Below is a small trained network, with its code and all its weights. Each question gives an input and a target symbol and asks what happens when units are switched off, that is, made to give their printed mean instead of their output.

import numpy as np


def w(rows, s, z=0):
    codes = np.array(rows[::2]) - 128.0
    scale = np.full(codes.shape[1], s)
    scale[-1] = z or s
    return codes * scale


def f(y):
    return np.maximum(y, 0)


def softmax(a):
    e = np.exp(a - a.max(-1, keepdims=True))
    return e / e.sum(-1, keepdims=True)


def log_softmax(a):
    a = a - a.max(-1, keepdims=True)
    return a - np.log(np.exp(a).sum(-1, keepdims=True))


def net(x, mask):
    ids = ['αβεηθξπσφψ'.index(c) for c in x.split()]
    T = len(ids)
    res = E[ids] + P[:T]
    u = 0
    for l in range(2):
        r = res
        for j in range(2):
            rows = slice(3 * j, 3 * j + 3)
            q, k, v = (r @ M[l][rows].T for M in (Q, K, V))
            z = softmax(np.where(np.tri(T) > 0, q @ k.T / 3**0.5, -1e9)) @ v
            o = O[l][rows]
            res = res + np.where(mask[u + j], z, o[:, -1]) @ o[:, :-1]
        u += 2
        y = f(res @ A[l][:, :-1].T + A[l][:, -1])
        res = res + np.where(mask[u : u + 16], y, B[l][:, -1]) @ B[l][:, :-1]
        u += 16
    return log_softmax(res[-1] @ U[:, :-1].T + U[:, -1])


Q, K, V, O, A, B = {}, {}, {}, {}, {}, {}
E = w([
[77,140,99,26],'α',
[9,139,104,12],'β',
[199,141,168,76],'ε',
[123,123,88,77],'η',
[114,124,27,139],'θ',
[88,52,125,108],'ξ',
[243,124,120,115],'π',
[214,83,81,184],'σ',
[100,47,175,172],'φ',
[27,158,124,216],'ψ',
],0.014)
P = w([
[253,245,199,127],'0',
[115,152,66,14],'1',
[42,83,13,23],'2',
[40,72,36,126],'3',
[106,89,68,189],'4',
[92,188,108,100],'5',
],0.0042)
Q[0] = w([
[97,230,91,100],'0.h0',
[131,132,66,26],'0.h0',
[117,217,156,222],'0.h0',
[2,117,160,148],'0.h1',
[136,96,133,107],'0.h1',
[94,116,170,157],'0.h1',
],0.009)
K[0] = w([
[118,177,104,145],'0.h0',
[118,90,184,140],'0.h0',
[143,150,183,40],'0.h0',
[105,187,146,254],'0.h1',
[145,107,179,126],'0.h1',
[29,169,172,67],'0.h1',
],0.0089)
V[0] = w([
[199,71,42,104],'0.h0',
[163,255,166,78],'0.h0',
[101,151,121,234],'0.h0',
[54,153,113,65],'0.h1',
[95,181,131,92],'0.h1',
[24,140,114,114],'0.h1',
],0.0062)
O[0] = w([
[42,85,176,147,211],'0.h0',
[113,159,176,223,5],'0.h0',
[57,38,89,3,86],'0.h0',
[195,162,172,76,72],'0.h1',
[153,48,237,153,65],'0.h1',
[101,111,116,250,63],'0.h1',
],0.0051,0.0024)
A[0] = w([
[62,105,171,64,145],'0.n0',
[204,99,95,100,123],'0.n1',
[106,76,116,71,141],'0.n2',
[123,9,99,99,96],'0.n3',
[152,167,156,95,54],'0.n4',
[154,71,140,79,58],'0.n5',
[122,205,91,172,163],'0.n6',
[135,140,107,154,115],'0.n7',
[103,177,74,166,31],'0.n8',
[117,138,220,91,4],'0.n9',
[118,130,205,156,171],'0.n10',
[101,138,115,108,154],'0.n11',
[57,168,47,158,14],'0.n12',
[109,197,68,118,163],'0.n13',
[193,184,132,143,150],'0.n14',
[120,132,88,71,240],'0.n15',
],0.012,0.0028)
B[0] = w([
[203,74,166,202,210],'0.n0',
[181,62,42,91,193],'0.n1',
[141,89,114,107,217],'0.n2',
[103,122,215,94,253],'0.n3',
[49,69,82,167,148],'0.n4',
[78,133,116,2,169],'0.n5',
[56,89,18,113,146],'0.n6',
[134,115,62,67,137],'0.n7',
[31,133,88,37,142],'0.n8',
[87,148,176,114,137],'0.n9',
[173,67,202,80,162],'0.n10',
[163,171,113,131,159],'0.n11',
[156,132,60,119,170],'0.n12',
[145,158,159,147,172],'0.n13',
[150,176,131,143,170],'0.n14',
[216,160,166,123,219],'0.n15',
],0.0061,0.007)
Q[1] = w([
[89,174,91,162],'1.h0',
[187,135,80,135],'1.h0',
[101,255,132,208],'1.h0',
[22,196,94,184],'1.h1',
[156,235,150,143],'1.h1',
[104,96,93,103],'1.h1',
],0.0091)
K[1] = w([
[135,186,45,48],'1.h0',
[154,23,91,95],'1.h0',
[254,162,163,63],'1.h0',
[130,247,170,60],'1.h1',
[181,167,44,97],'1.h1',
[45,148,121,212],'1.h1',
],0.0079)
V[1] = w([
[90,144,54,80],'1.h0',
[107,151,179,143],'1.h0',
[133,172,38,116],'1.h0',
[62,103,175,222],'1.h1',
[254,26,39,184],'1.h1',
[161,191,140,59],'1.h1',
],0.0086)
O[1] = w([
[108,164,71,159,67],'1.h0',
[112,76,208,120,123],'1.h0',
[93,163,58,132,2],'1.h0',
[38,108,204,67,146],'1.h1',
[143,59,9,81,211],'1.h1',
[165,147,119,180,82],'1.h1',
],0.013,0.0062)
A[1] = w([
[118,163,110,143,138],'1.n0',
[91,166,56,130,80],'1.n1',
[191,178,144,149,106],'1.n2',
[93,93,114,110,184],'1.n3',
[91,86,116,182,254],'1.n4',
[113,70,68,101,164],'1.n5',
[253,164,158,186,138],'1.n6',
[131,178,71,89,148],'1.n7',
[143,106,112,106,116],'1.n8',
[152,91,101,99,92],'1.n9',
[85,99,201,46,22],'1.n10',
[204,168,160,239,190],'1.n11',
[77,160,173,218,190],'1.n12',
[96,64,147,131,188],'1.n13',
[159,193,118,112,141],'1.n14',
[104,91,156,83,165],'1.n15',
],0.012,0.0074)
B[1] = w([
[86,92,43,91,140],'1.n0',
[102,68,254,54,168],'1.n1',
[46,77,137,127,138],'1.n2',
[180,173,161,115,179],'1.n3',
[184,189,101,64,160],'1.n4',
[145,160,193,188,204],'1.n5',
[85,90,92,126,161],'1.n6',
[126,166,126,181,176],'1.n7',
[155,151,110,180,168],'1.n8',
[106,126,156,144,183],'1.n9',
[100,136,69,199,251],'1.n10',
[7,128,124,31,142],'1.n11',
[181,146,195,202,135],'1.n12',
[163,142,86,86,215],'1.n13',
[74,138,138,106,146],'1.n14',
[199,127,144,110,226],'1.n15',
],0.0084,0.023)
U = w([
[107,108,174,129,65],'α',
[156,169,130,211,18],'β',
[101,62,86,180,221],'ε',
[170,85,170,61,205],'η',
[116,124,93,71,79],'θ',
[115,110,136,117,55],'ξ',
[113,119,126,124,119],'π',
[98,64,147,98,33],'σ',
[112,96,184,163,16],'φ',
[129,247,137,85,255],'ψ',
],0.012,0.0047)

Each question gives the input, a string of symbols that net reads in full, and the target symbol t.
The units are the heads (3 rows each of Q, K, V and O) and the neurons (one row each of A and B). Each row of codes is followed by its name. A weight is (code - 128) times the scale printed after its matrix; where a second scale follows, it is the last column's (O, A, B and U).
mask holds one flag per unit, layer by layer, with each layer's heads first. A switched-off unit (its flag False) gives its mean, the last column of its rows in O or B, instead of its output. The means were averaged over made-up inputs and are rounded, as every weight is.
A unit's drop is (log p(t) with every unit on - log p(t) with that unit switched off) / (log p(t) with every unit on - log p(t) with every unit switched off).
The circuit of an input: a set's keep is (log p(t) with only the set's units on - log p(t) with every unit switched off) / (log p(t) with every unit on - log p(t) with every unit switched off). Starting from the 12 units with the biggest drops (on a tie, the unit counted first), units are removed one at a time, each time the one whose removal leaves the highest keep (on an exact tie, the one counted first), for as long as the keep stays at least 0.8.
circuit, biggest first: the units of the circuit, biggest drop first
most important unit: the unit with the biggest drop
top k neurons: the k neurons with the biggest drops, biggest first
top k neurons in layer l: the k neurons of layer l with the biggest drops, biggest first
heads that matter: for each layer, one digit per head in row order, 1 if its drop is at least 0.15 and else 0, layers parted by /
input π φ ψ σ, target ψ: heads that matter -> 00 / 10
input σ φ φ ψ ε, target ψ: most important unit -> 1.h0
input φ ψ ε π, target ψ: heads that matter -> 01 / 10
input φ θ φ σ π σ, target β: top 2 neurons in layer 0 -> 0.n10; 0.n5
input β ε π η, target ε: circuit, biggest first -> 1.h1; 1.n6
input φ σ ε π, target β: heads that matter -> 10 / 01
input θ φ ε π η β, target ε: heads that matter -> 00 / 01
input α β ε, target σ: circuit, biggest first -> 1.h1; 1.n11; 1.n6; 1.n2
input σ ε π, target β: heads that matter -> 00 / 01
input σ π α η, target ε: heads that matter -> 11 / 01
input σ β η, target β: heads that matter -> 00 / 01
input π π β, target ε: circuit, biggest first -> 1.h1; 0.n0; 0.n15; 1.n6
input σ θ α, target β: circuit, biggest first -> 1.h1; 1.n5
input φ π ε π π, target ε: circuit, biggest first -> 1.h1; 1.n6
input ε σ θ σ, target β: top 3 neurons -> 1.n5; 1.n7; 1.n8
input θ π η φ φ θ, target ψ: most important unit -> 1.n7
input ε φ π η ε, target ε: heads that matter -> 10 / 01
input β ψ θ φ θ, target ψ: heads that matter -> 00 / 10
input φ θ β π, target ε: circuit, biggest first -> 1.h1; 1.n6; 1.n15
input σ φ π σ ε, target β: top 3 neurons in layer 1 -> 1.n5; 1.n1; 1.n8
input θ π σ φ φ β, target η: most important unit -> 0.h0
input φ φ φ φ ε ψ, target ψ: heads that matter -> 00 / 00
input θ π α, target ε: circuit, biggest first -> 1.h1; 0.n0; 1.n6
input ε β σ ψ, target ψ: top 2 neurons -> 1.n4; 1.n10
input σ α ε, target β: top 3 neurons -> 1.n5; 1.n7; 0.n1
